Below is a small trained network, with its code and all its weights. Each question gives an input and a target symbol and asks what happens when units are switched off, that is, made to give their printed mean instead of their output.

import numpy as np


def w(rows, s, z=0):
    codes = np.array(rows[::2]) - 128.0
    scale = np.full(codes.shape[1], s)
    scale[-1] = z or s
    return codes * scale


def norm(h):
    return h / np.sqrt((h * h).mean(-1, keepdims=True) + 1e-5)


def f(y):
    return y / 2 * (1 + np.tanh(0.7978845608 * (y + 0.044715 * y**3)))


def softmax(a):
    e = np.exp(a - a.max(-1, keepdims=True))
    return e / e.sum(-1, keepdims=True)


def log_softmax(a):
    a = a - a.max(-1, keepdims=True)
    return a - np.log(np.exp(a).sum(-1, keepdims=True))


def net(x, mask):
    ids = ['ΛΨΩαβγδεζθμξπτφ'.index(c) for c in x.split()]
    T = len(ids)
    res = E[ids] + P[:T]
    q, k, v = (norm(res) @ M[0].T for M in (Q, K, V))
    z = softmax(np.where(np.tri(T) > 0, q @ k.T / 3**0.5, -1e9)) @ v
    res = res + np.where(mask[0], z, O[0][:, -1]) @ O[0][:, :-1]
    y = f(norm(res) @ A[0][:, :-1].T + A[0][:, -1])
    res = res + np.where(mask[1:25], y, B[0][:, -1]) @ B[0][:, :-1]
    return log_softmax(norm(res)[-1] @ U[:, :-1].T + U[:, -1])


Q, K, V, O, A, B = {}, {}, {}, {}, {}, {}
E = w([
[177,140,57,165],'Λ',
[156,107,150,129],'Ψ',
[127,155,172,152],'Ω',
[92,186,76,171],'α',
[103,190,42,140],'β',
[119,116,165,143],'γ',
[125,174,53,202],'δ',
[99,76,147,93],'ε',
[138,111,161,141],'ζ',
[137,104,154,127],'θ',
[136,95,47,132],'μ',
[172,201,52,222],'ξ',
[85,111,170,80],'π',
[150,175,171,144],'τ',
[3,206,60,128],'φ',
],0.018)
P = w([
[102,192,127,78],'0',
[82,68,164,240],'1',
[74,87,171,254],'2',
[68,70,163,250],'3',
[68,113,173,249],'4',
[75,75,167,245],'5',
[84,97,170,244],'6',
[85,89,170,232],'7',
[80,126,179,224],'8',
],0.0067)
Q[0] = w([
[145,175,37,104],'h0',
[39,98,255,178],'h0',
[125,180,155,116],'h0',
],0.014)
K[0] = w([
[58,33,193,253],'h0',
[197,207,163,13],'h0',
[114,186,133,56],'h0',
],0.012)
V[0] = w([
[17,51,109,59],'h0',
[4,167,192,224],'h0',
[196,110,232,71],'h0',
],0.013)
O[0] = w([
[148,140,175,247,104],'h0',
[22,48,161,183,254],'h0',
[196,42,100,120,97],'h0',
],0.016,0.0079)
A[0] = w([
[161,157,146,157,56],'n0',
[164,135,222,77,182],'n1',
[124,160,138,128,124],'n2',
[88,169,53,173,211],'n3',
[172,148,96,86,88],'n4',
[132,135,121,120,105],'n5',
[137,129,112,133,90],'n6',
[169,85,134,121,23],'n7',
[131,83,146,126,108],'n8',
[135,172,179,166,119],'n9',
[128,65,121,120,61],'n10',
[152,139,126,107,120],'n11',
[90,113,140,155,148],'n12',
[127,139,112,127,111],'n13',
[121,61,150,97,4],'n14',
[143,101,212,120,70],'n15',
[162,133,205,135,106],'n16',
[123,171,73,133,202],'n17',
[145,137,65,165,235],'n18',
[135,122,128,172,141],'n19',
[96,135,149,64,150],'n20',
[85,117,96,139,125],'n21',
[110,154,3,186,156],'n22',
[142,135,103,130,154],'n23',
],0.022,0.0038)
B[0] = w([
[169,154,131,106,136],'n0',
[139,4,61,133,142],'n1',
[137,132,106,131,144],'n2',
[104,43,27,123,246],'n3',
[39,138,175,107,146],'n4',
[121,122,121,141,119],'n5',
[107,130,136,126,118],'n6',
[161,88,115,112,149],'n7',
[107,159,128,133,172],'n8',
[185,167,200,89,187],'n9',
[121,183,120,149,186],'n10',
[87,109,130,135,126],'n11',
[147,159,141,63,255],'n12',
[119,118,113,132,123],'n13',
[125,162,128,187,172],'n14',
[66,67,158,147,147],'n15',
[185,75,134,137,144],'n16',
[82,71,60,161,157],'n17',
[58,164,101,116,159],'n18',
[125,118,91,99,176],'n19',
[194,176,129,190,173],'n20',
[157,123,90,73,219],'n21',
[13,75,34,141,192],'n22',
[99,123,131,128,124],'n23',
],0.027,0.0096)
U = w([
[46,101,7,132,161],'Λ',
[117,7,90,15,126],'Ψ',
[65,213,141,150,177],'Ω',
[77,168,166,6,56],'α',
[179,159,116,33,103],'β',
[34,81,192,166,114],'γ',
[136,204,78,43,52],'δ',
[177,79,164,119,254],'ε',
[103,106,109,239,67],'ζ',
[174,11,93,188,46],'θ',
[229,97,73,88,94],'μ',
[185,159,31,123,14],'ξ',
[151,48,188,127,235],'π',
[153,212,80,181,160],'τ',
[86,108,192,67,128],'φ',
],0.011,0.0023)

Each question gives the input, a string of symbols that net reads in full, and the target symbol t.
The units are the heads (3 rows each of Q, K, V and O) and the neurons (one row each of A and B). Each row of codes is followed by its name. A weight is (code - 128) times the scale printed after its matrix; where a second scale follows, it is the last column's (O, A, B and U).
mask holds one flag per unit, heads first, then neurons. A switched-off unit (its flag False) gives its mean, the last column of its rows in O or B, instead of its output. The means were averaged over made-up inputs and are rounded, as every weight is.
A unit's drop is (log p(t) with every unit on - log p(t) with that unit switched off) / (log p(t) with every unit on - log p(t) with every unit switched off).
The circuit of an input: a set's keep is (log p(t) with only the set's units on - log p(t) with every unit switched off) / (log p(t) with every unit on - log p(t) with every unit switched off). Starting from the 12 units with the biggest drops (on a tie, the unit counted first), units are removed one at a time, each time the one whose removal leaves the highest keep (on an exact tie, the one counted first), for as long as the keep stays at least 0.8.
circuit, biggest first: the units of the circuit, biggest drop first
most important unit: the unit with the biggest drop
k most important neurons: the k neurons with the biggest drops, biggest first
drop of u: that unit's drop, to one decimal
input μ ε ε ζ π ζ γ, target μ: circuit, biggest first -> [h0; n9; n1; n16]
input γ θ Λ Ψ τ α α ξ τ, target γ: circuit, biggest first -> [h0; n3]
input Ψ Λ α Ψ π γ π Λ τ, target Ψ: circuit, biggest first -> [h0; n4; n1]
input δ Ω ξ β Λ τ α ε, target δ: circuit, biggest first -> [h0; n20; n22]
input μ Ψ Ψ τ γ π ζ, target μ: 2 most important neurons -> [n9; n1]
input α ε φ θ τ, target α: circuit, biggest first -> [h0; n22; n9]
input θ θ α γ ξ γ θ, target θ: most important neuron -> [n7]
input Ω Ω Ψ δ θ γ Ω Ψ, target Ω: 2 most important neurons -> [n3; n14]
input θ β θ ζ Ψ ε, target θ: 2 most important neurons -> [n7; n22]
input γ Λ ζ, target γ: 2 most important neurons -> [n3; n22]
input τ ξ γ, target τ: 2 most important neurons -> [n14; n3]
input Ψ Ψ Ψ τ β γ, target Ψ: drop of n1 -> 0.1
input δ γ φ γ φ α Λ π, target δ: 2 most important neurons -> [n20; n22]
input Ψ ε Λ ζ θ, target Ψ: drop of n4 -> 0.7
input θ π Ω μ Ψ μ Ψ, target θ: drop of n10 -> 0.0
input Ω Ψ τ θ, target Ω: most important unit -> n3
